Below are the code and all the weights of a small trained network. Each question names an input and a target symbol and asks about switching units off, where a switched-off unit gives its printed mean instead of its output.

import numpy as np


def w(rows, s, z=0):
    codes = np.array(rows[::2]) - 128.0
    scale = np.full(codes.shape[1], s)
    scale[-1] = z or s
    return codes * scale


def f(y):
    return np.maximum(y, 0)


def softmax(a):
    e = np.exp(a - a.max(-1, keepdims=True))
    return e / e.sum(-1, keepdims=True)


def log_softmax(a):
    a = a - a.max(-1, keepdims=True)
    return a - np.log(np.exp(a).sum(-1, keepdims=True))


def net(x, mask):
    ids = ['ΛΨΩαβγεζηθμξπσφ'.index(c) for c in x.split()]
    T = len(ids)
    res = E[ids] + P[:T]
    u = 0
    for l in range(3):
        q, k, v = (res @ M[l].T for M in (Q, K, V))
        z = softmax(np.where(np.tri(T) > 0, q @ k.T / 4**0.5, -1e9)) @ v
        res = res + np.where(mask[u], z, O[l][:, -1]) @ O[l][:, :-1]
        u += 1
        y = f(res @ A[l][:, :-1].T + A[l][:, -1])
        res = res + np.where(mask[u : u + 4], y, B[l][:, -1]) @ B[l][:, :-1]
        u += 4
    return log_softmax(res[-1] @ U[:, :-1].T + U[:, -1])


Q, K, V, O, A, B = {}, {}, {}, {}, {}, {}
E = w([
[140,69,86],'Λ',
[144,87,97],'Ψ',
[118,62,113],'Ω',
[144,97,115],'α',
[140,93,117],'β',
[151,133,123],'γ',
[236,236,142],'ε',
[144,101,115],'ζ',
[90,76,172],'η',
[111,95,160],'θ',
[151,121,130],'μ',
[91,120,225],'ξ',
[147,135,155],'π',
[58,191,40],'σ',
[198,126,254],'φ',
],0.014)
P = w([
[51,130,114],'0',
[186,64,99],'1',
[213,54,124],'2',
[157,92,148],'3',
[111,129,185],'4',
[81,183,219],'5',
[46,195,214],'6',
[2,182,207],'7',
],0.0048)
Q[0] = w([
[98,1,78],'L0H0',
[162,100,118],'L0H0',
[181,158,146],'L0H0',
[45,122,135],'L0H0',
],0.01)
K[0] = w([
[43,5,44],'L0H0',
[111,159,9],'L0H0',
[247,254,92],'L0H0',
[91,26,198],'L0H0',
],0.0055)
V[0] = w([
[60,223,52],'L0H0',
[255,110,88],'L0H0',
[207,49,179],'L0H0',
[44,128,56],'L0H0',
],0.0042)
O[0] = w([
[101,101,253,3],'L0H0',
[107,192,123,226],'L0H0',
[177,157,87,245],'L0H0',
[54,56,149,18],'L0H0',
],0.0047,0.00048)
A[0] = w([
[178,201,62,114],'L0N0',
[115,65,218,254],'L0N1',
[168,114,124,92],'L0N2',
[121,54,254,145],'L0N3',
],0.0083,0.0096)
B[0] = w([
[184,253,146,158],'L0N0',
[232,52,81,254],'L0N1',
[71,201,131,129],'L0N2',
[228,63,164,180],'L0N3',
],0.0049,0.0096)
Q[1] = w([
[30,184,254],'L1H0',
[105,184,69],'L1H0',
[50,152,109],'L1H0',
[56,130,210],'L1H0',
],0.008)
K[1] = w([
[72,1,37],'L1H0',
[173,117,106],'L1H0',
[160,89,104],'L1H0',
[109,77,76],'L1H0',
],0.0094)
V[1] = w([
[131,220,246],'L1H0',
[135,188,153],'L1H0',
[126,157,176],'L1H0',
[174,2,148],'L1H0',
],0.0072)
O[1] = w([
[253,182,140,158],'L1H0',
[202,156,94,188],'L1H0',
[175,119,156,120],'L1H0',
[102,68,207,253],'L1H0',
],0.0068,0.0018)
A[1] = w([
[2,218,90,253],'L1N0',
[39,128,96,107],'L1N1',
[116,164,95,83],'L1N2',
[101,160,75,231],'L1N3',
],0.0094,0.0051)
B[1] = w([
[254,102,75,255],'L1N0',
[106,170,2,203],'L1N1',
[68,103,143,152],'L1N2',
[234,130,107,205],'L1N3',
],0.0074,0.0055)
Q[2] = w([
[14,152,151],'L2H0',
[254,122,90],'L2H0',
[191,149,120],'L2H0',
[107,179,94],'L2H0',
],0.012)
K[2] = w([
[80,3,121],'L2H0',
[174,253,117],'L2H0',
[154,207,95],'L2H0',
[92,78,66],'L2H0',
],0.011)
V[2] = w([
[45,177,148],'L2H0',
[133,142,222],'L2H0',
[204,182,57],'L2H0',
[68,255,185],'L2H0',
],0.0084)
O[2] = w([
[120,28,80,54],'L2H0',
[221,74,124,104],'L2H0',
[132,202,78,250],'L2H0',
[159,41,2,92],'L2H0',
],0.0091,0.021)
A[2] = w([
[3,104,152,165],'L2N0',
[160,179,100,10],'L2N1',
[133,72,188,128],'L2N2',
[131,132,164,253],'L2N3',
],0.013,0.0061)
B[2] = w([
[84,48,7,178],'L2N0',
[97,50,157,255],'L2N1',
[151,107,245,168],'L2N2',
[165,178,73,175],'L2N3',
],0.011,0.025)
U = w([
[138,105,105,170],'Λ',
[211,153,111,193],'Ψ',
[153,139,205,140],'Ω',
[176,173,132,53],'α',
[75,82,124,27],'β',
[136,159,184,145],'γ',
[110,99,172,142],'ε',
[106,131,167,161],'ζ',
[84,117,139,87],'η',
[112,90,171,137],'θ',
[76,136,91,9],'μ',
[112,133,91,107],'ξ',
[194,255,192,33],'π',
[99,244,81,147],'σ',
[77,114,144,92],'φ',
],0.0081,0.011)

Each question gives the input, a string of symbols that net reads in full, and the target symbol t.
The units are the heads (4 rows each of Q, K, V and O) and the neurons (one row each of A and B). Each row of codes is followed by its name. A weight is (code - 128) times the scale printed after its matrix; where a second scale follows, it is the last column's (O, A, B and U).
mask holds one flag per unit, layer by layer, with each layer's heads first. A switched-off unit (its flag False) gives its mean, the last column of its rows in O or B, instead of its output. The means were averaged over made-up inputs and are rounded, as every weight is.
A unit's drop is (log p(t) with every unit on - log p(t) with that unit switched off) / (log p(t) with every unit on - log p(t) with every unit switched off).
The circuit of an input: a set's keep is (log p(t) with only the set's units on - log p(t) with every unit switched off) / (log p(t) with every unit on - log p(t) with every unit switched off). Starting from the 12 units with the biggest drops (on a tie, the unit counted first), units are removed one at a time, each time the one whose removal leaves the highest keep (on an exact tie, the one counted first), for as long as the keep stays at least 0.8.
circuit, biggest first: the units of the circuit, biggest drop first
unit that matters most: the unit with the biggest drop
k most important neurons: the k neurons with the biggest drops, biggest first
input ξ Ψ σ ζ ε Λ, target Ψ: circuit, biggest first : [L2H0 L1H0 L0N1]
input ε μ Ω Ω ξ, target Ψ: circuit, biggest first : [L0N1 L2H0 L0N3 L1H0]
input σ σ γ φ, target π: unit that matters most : L1N0
input ξ ξ Ψ Ω ε φ σ, target Ψ: circuit, biggest first : [L1N0 L2H0]
input α σ σ Ψ, target σ: 3 most important neurons : [L0N1 L1N0 L2N1]
input σ π ξ, target σ: 4 most important neurons : [L0N1 L0N3 L1N0 L2N1]
input Ω α π σ θ, target σ: 3 most important neurons : [L0N1 L1N0 L0N3]
input π ξ β σ θ σ ε Ψ, target Ψ: circuit, biggest first : [L2H0 L1H0 L0N0]
input ε θ Ω σ β, target Ψ: circuit, biggest first : [L1H0 L0N1 L0N0]
input β σ π Ψ, target σ: 2 most important neurons : [L0N1 L2N1]
input ξ ε ξ Ω, target Ψ: circuit, biggest first : [L1H0 L0N0 L0H0]
input ζ φ θ, target π: circuit, biggest first : [L2N1 L2H0 L2N0]
input Ω σ Ω β η σ γ θ, target σ: circuit, biggest first : [L2N1 L2N2]
input α Ψ ζ Λ σ σ μ, target σ: 2 most important neurons : [L1N0 L0N1]
input ξ σ π α, target σ: circuit, biggest first : [L2N1 L2H0 L2N2]
input η η Ψ ξ β, target Ω: circuit, biggest first : [L2H0 L1H0 L1N1]
input ε ζ γ ξ σ, target Ψ: circuit, biggest first : [L1N0 L2H0 L1N3]
input ξ ζ Ψ Ψ ε σ σ Λ, target Ψ: 3 most important neurons : [L0N1 L2N0 L0N0]
input σ ξ Ψ θ Ψ σ Ω π, target σ: 4 most important neurons : [L0N1 L0N3 L2N1 L1N0]
input β σ Ψ σ μ, target σ: most important neuron : [L0N1]
input φ ε σ β ζ, target Ψ: 4 most important neurons : [L0N1 L0N0 L2N0 L1N1]
input η γ μ σ Λ, target σ: 2 most important neurons : [L0N1 L1N0]
